Each row has a name. After each piece below comes the name of the row it's from, unless a question asks for something else. Each question is about the rows just above it. Places in a row count from 0.

[ 96 173 103 137 114 110  80 103 102  89  62  94  82 103 124  86 155 153
  97 120 144 122 140 160 110  95 149]  J_815
[148 136 125 157  65 129 131 133 123 125  73 188  81 160 161 123 149 149
 128 139  96 123  82  96 167 114 173]  J_910
[137  79 129 195 142 149 123 157 151 152 156 136 185 144 117  76  73 100
 109 135 171 122 149 102 122 154 138]  J_951
[136 100 104  93 151 105  90 127 135 135 193 121  93 119 108 110 132 156
  83 118 179 108 151 142  88 125 153]  J_95
[136 100 104  93 151 105  90 127 135 135 193 121  93 119 108 110 132 156
 142  68 110 128  80 156  75 143  81]  J_654
[172 132 127 206  79 128 108 137 110 149 100 133 117 165 158 126 140  77
  91 137 143  96 129 137 116 101 189]  J_90
[170 102 124 143 132 108 120 130 132 155 201 140  95 143 131 167 147 128
 154  82  88 122  71 152  89 138  94]  J_624
[ 83 171 119 157 120 132 110 112 111  88  44 101 128 105 125  85 131 141
  94 156 163 128 161 123 164 115 147]  J_422
[172 132 127 206  79 128 108 137 110 149 100 133 117 165 158 126 140  77
  94 137 143  96 129 137 116 101 189]  J_569
Right after [139] comes => [96]
find: [136 100 104  93 151 105  90 127 135 135 193 121  93 119 108 110 132 156
 142  68 110 128  80 156  75 143  81] => J_654

[161  94 177  60 160 112]  J_129
[ 78  53 130  60 160 112]  J_983
[ 57  94 107 176 197  79]  J_202
[79] is at row and place => J_202, 5
[176] is at row and place => J_202, 3
Where in the named rows is [197]? => J_202, 4
The entry that follows [130]: => [60]

[188  71  81 128 115  97 118 130 112]  J_593
[188  71 128 113 115  82 110 130 112]  J_794
[188 105 117 122 123 109 124 128 122]  J_285
[188  43  89 106 109  60 112 131 105]  J_365
[188  70 111 118 120  98 121 129 118]  J_919
The entry that follows [117]: => [122]
[98] is at row and place => J_919, 5
[82] is at row and place => J_794, 5
Row and place of [106] in the named rows: => J_365, 3
Right after [121] comes => [129]
The entry that follows [110]: => [130]

[ 80  73 146  64 177] = J_241
[ 93  92 145  64 174] = J_488
[213 120 168 215  68] = J_279
[115 166  95 139 138] = J_543
[113  91 151  83 154] = J_293
[119 164  94 136 130] = J_968
[137 101 146 118 121] = J_412
[ 94  94 142  72 172] = J_816
[118 141 112  84 126] = J_41
[208  95 172 192  70] = J_840
[100  95 145  82 171] = J_26
[80] is at row and place => J_241, 0
Row and place of [138] in the named rows: => J_543, 4
Row and place of [154] in the named rows: => J_293, 4
Where in the named rows is [92]? => J_488, 1
[70] is at row and place => J_840, 4
Right after [83] comes => [154]
Right after [136] comes => [130]

[101 126 131 125 124 106 125 162 127 141 111 129 125 136 118 124 153 131
 125 123 132 124 120 114 132 119 126 128 127 131 133 128 128] -> J_291
[128 125 120 111 121  93 132 169 127 142 110 131 122 119 101 122 164 129
 122 133 149 129 125 115 129  96 123 125 127 130 138 133 124] -> J_656
[106 124 134 107 136 136 116 215 122 149  94 133 116 170  97 131 168 137
 126 127 115 133 119 111 126 119 135 128 124 123 141 108 138] -> J_999
[113 127 118 129 125  95 128 139 125 148  96 127 132 100 143 130 150 132
 126 116 140 127 119  87 129 106 132 125 127 128 132 126 133] -> J_8
[142 128 134 133 128 100 131 176 127 143 101 135 130 136 141 126 144 127
 122 126 123 129 120  67 131 120 139 128 128 127 127 141 125] -> J_717
[ 68 126 207 116 118 104 136 177 128 126 106 134 161 163 137 121 163 130
 122 115 125 117  98 113 128  95 102 130 124 125 140  88 140] -> J_958
find: [101 126 131 125 124 106 125 162 127 141 111 129 125 136 118 124 153 131
 125 123 132 124 120 114 132 119 126 128 127 131 133 128 128] => J_291
find: [ 68 126 207 116 118 104 136 177 128 126 106 134 161 163 137 121 163 130
 122 115 125 117  98 113 128  95 102 130 124 125 140  88 140] => J_958
find: [142 128 134 133 128 100 131 176 127 143 101 135 130 136 141 126 144 127
 122 126 123 129 120  67 131 120 139 128 128 127 127 141 125] => J_717
The entry that follows [162]: => [127]
The row with [106 124 134 107 136 136 116 215 122 149  94 133 116 170  97 131 168 137
 126 127 115 133 119 111 126 119 135 128 124 123 141 108 138] is => J_999

[196  79 118 178 125  93  79 101 100 149  84  89  78 138 167  87  62 179
 190 140 179 146 137 148  71  65 170  89 130 171 182 116  78 113 182 132
 101 140  61 143 176 186 142 102 150] : J_720
[ 68 148 136  74 132  69 103 124 125  88 100  72 100 143 155 192 139  76
 116  71 146 164 149 117 189 148 120 116 187 154 189 158 147 132 190 188
 170 107 188  64  74 103 163  70 156] : J_727
[157 178  73  98  86 138  76  77 157 119  94  89  95 120 115 114 125  76
  87  97 190 108 166 102 158  71 108 158  69  88 171  84 102 165 158  94
  75 172 170 104 109 188  78 185 143] : J_164
Row and place of [93] in the named rows: => J_720, 5
[176] is at row and place => J_720, 40
What comes right after [109] in the named rows? => [188]
Row and place of [62] in the named rows: => J_720, 16
Which row holds [ 68 148 136  74 132  69 103 124 125  88 100  72 100 143 155 192 139  76
 116  71 146 164 149 117 189 148 120 116 187 154 189 158 147 132 190 188
 170 107 188  64  74 103 163  70 156]? => J_727
Where in the named rows is [156]? => J_727, 44

[ 77 119 148 160] = J_239
[ 72 128 147 158] = J_787
[144 107 132  80] = J_373
[144 107 132 156] = J_853
[ 83 154 116 118] = J_207
[ 71 141 124 126] = J_493
[187 146 112 140] = J_438
[ 87 107 145 142] = J_577
Row and place of [119] in the named rows: => J_239, 1
Right after [72] comes => [128]
What comes right after [154] in the named rows? => [116]

[140 159 168 114]  J_481
[124 140 128 110]  J_761
[166 156 134 173]  J_933
[131 135 125 119]  J_300
[ 93 137 128 124]  J_650
[169 125 129 167]  J_162
[200  43 130 213]  J_946
[170  75 134 192]  J_170
[166  61 134 173]  J_854
[124 140 128 199]  J_358
What comes right after [170] in the named rows? => [75]
[169] is at row and place => J_162, 0
The entry that follows [129]: => [167]
What comes right after [156] in the named rows? => [134]
Row and place of [170] in the named rows: => J_170, 0
Right after [61] comes => [134]

[123 174 138 126 144 113 207 105  51  74 147  93  48  91] : J_181
[124 162  72 153 130 144 144 114 134 111 111 126  99 160] : J_353
[206 112 174  96 165 145 145 166  95 169 120  62 111  73] : J_642
[135 158 112 153 135 143 147 119 126 173 115 117  96 147] : J_118
[135 156  98 148 128 145 134 114 150 118 113 130 110 168] : J_964
[214 108 157 113 158 139 136 135 126 162 135  86 112  97] : J_757
[173 148 109 104 137 139 121  99 177 133 132 129 137 160] : J_99
Where in the named rows is [73]? => J_642, 13
Row and place of [206] in the named rows: => J_642, 0
The entry that follows [214]: => [108]
[166] is at row and place => J_642, 7
The entry that follows [93]: => [48]
What comes right after [98] in the named rows? => [148]

[145 129 104 110 110 112 128 190 133  96 105 193 131 102 127 141 101  95
 109 107] = J_277
[141 130 140 131 131 126 134 187 124  88 136 214 139 104 112 145  96  91
  95  97] = J_463
[163 124 118  74  74 124 116 157 113 106 130 149 119 101 157 118 115 105
 134 131] = J_36
[145 129 104 110 110 112 128 190 133  96 105 193 131 146 127 141 101 213
 109 107] = J_976
[146 130 115 131 131 126 134 187 124  88 136 190 139 109 128 125  90  99
 104 110] = J_927
The entry that follows [125]: => [90]
Where in the named rows is [113]? => J_36, 8
Where do [145 129 104 110 110 112 128 190 133  96 105 193 131 102 127 141 101  95
 109 107] appear? => J_277
Where in the named rows is [214]? => J_463, 11
[149] is at row and place => J_36, 11
Row and place of [119] in the named rows: => J_36, 12
[145 129 104 110 110 112 128 190 133  96 105 193 131 146 127 141 101 213
 109 107] is in which row? => J_976

[ 87 179 138 141 104 109 115 133 143 109 112 113 159 132 121 127  95 122
  99 136 143 124 167 114 140 143 111 163 122 152 104 158  75 213 107 103
 123 145 145 119 106] = J_538
[135 153 119 150 147 121 123 120 105 127 124 113 139 152 119 123 123 157
 122 119 123  97 131 135 141 135 147 125 123 140 116 137 112 141 112 140
 155 121 137 145 112] = J_920
[ 87 179 138 141 104 109 115 133 143 109 112 113 159 132 121 127  95 122
  99 136 143 124 167 117 140 143 111 163 122 152 104 158  75 213 107 103
 123 145 145 119 108] = J_265
[135 153 119 150 147 121 123 120 128 127 124 113 139 152 119 123 123 157
 122 119 123  97 131 135 141 135 147 125 123 140 116 132 112 141 112 105
 155 121 137 145 112] = J_668
The row with [135 153 119 150 147 121 123 120 128 127 124 113 139 152 119 123 123 157
 122 119 123  97 131 135 141 135 147 125 123 140 116 132 112 141 112 105
 155 121 137 145 112] is => J_668
find: [ 87 179 138 141 104 109 115 133 143 109 112 113 159 132 121 127  95 122
  99 136 143 124 167 114 140 143 111 163 122 152 104 158  75 213 107 103
 123 145 145 119 106] => J_538
Which row holds [135 153 119 150 147 121 123 120 105 127 124 113 139 152 119 123 123 157
 122 119 123  97 131 135 141 135 147 125 123 140 116 137 112 141 112 140
 155 121 137 145 112]? => J_920
find: [ 87 179 138 141 104 109 115 133 143 109 112 113 159 132 121 127  95 122
  99 136 143 124 167 117 140 143 111 163 122 152 104 158  75 213 107 103
 123 145 145 119 108] => J_265

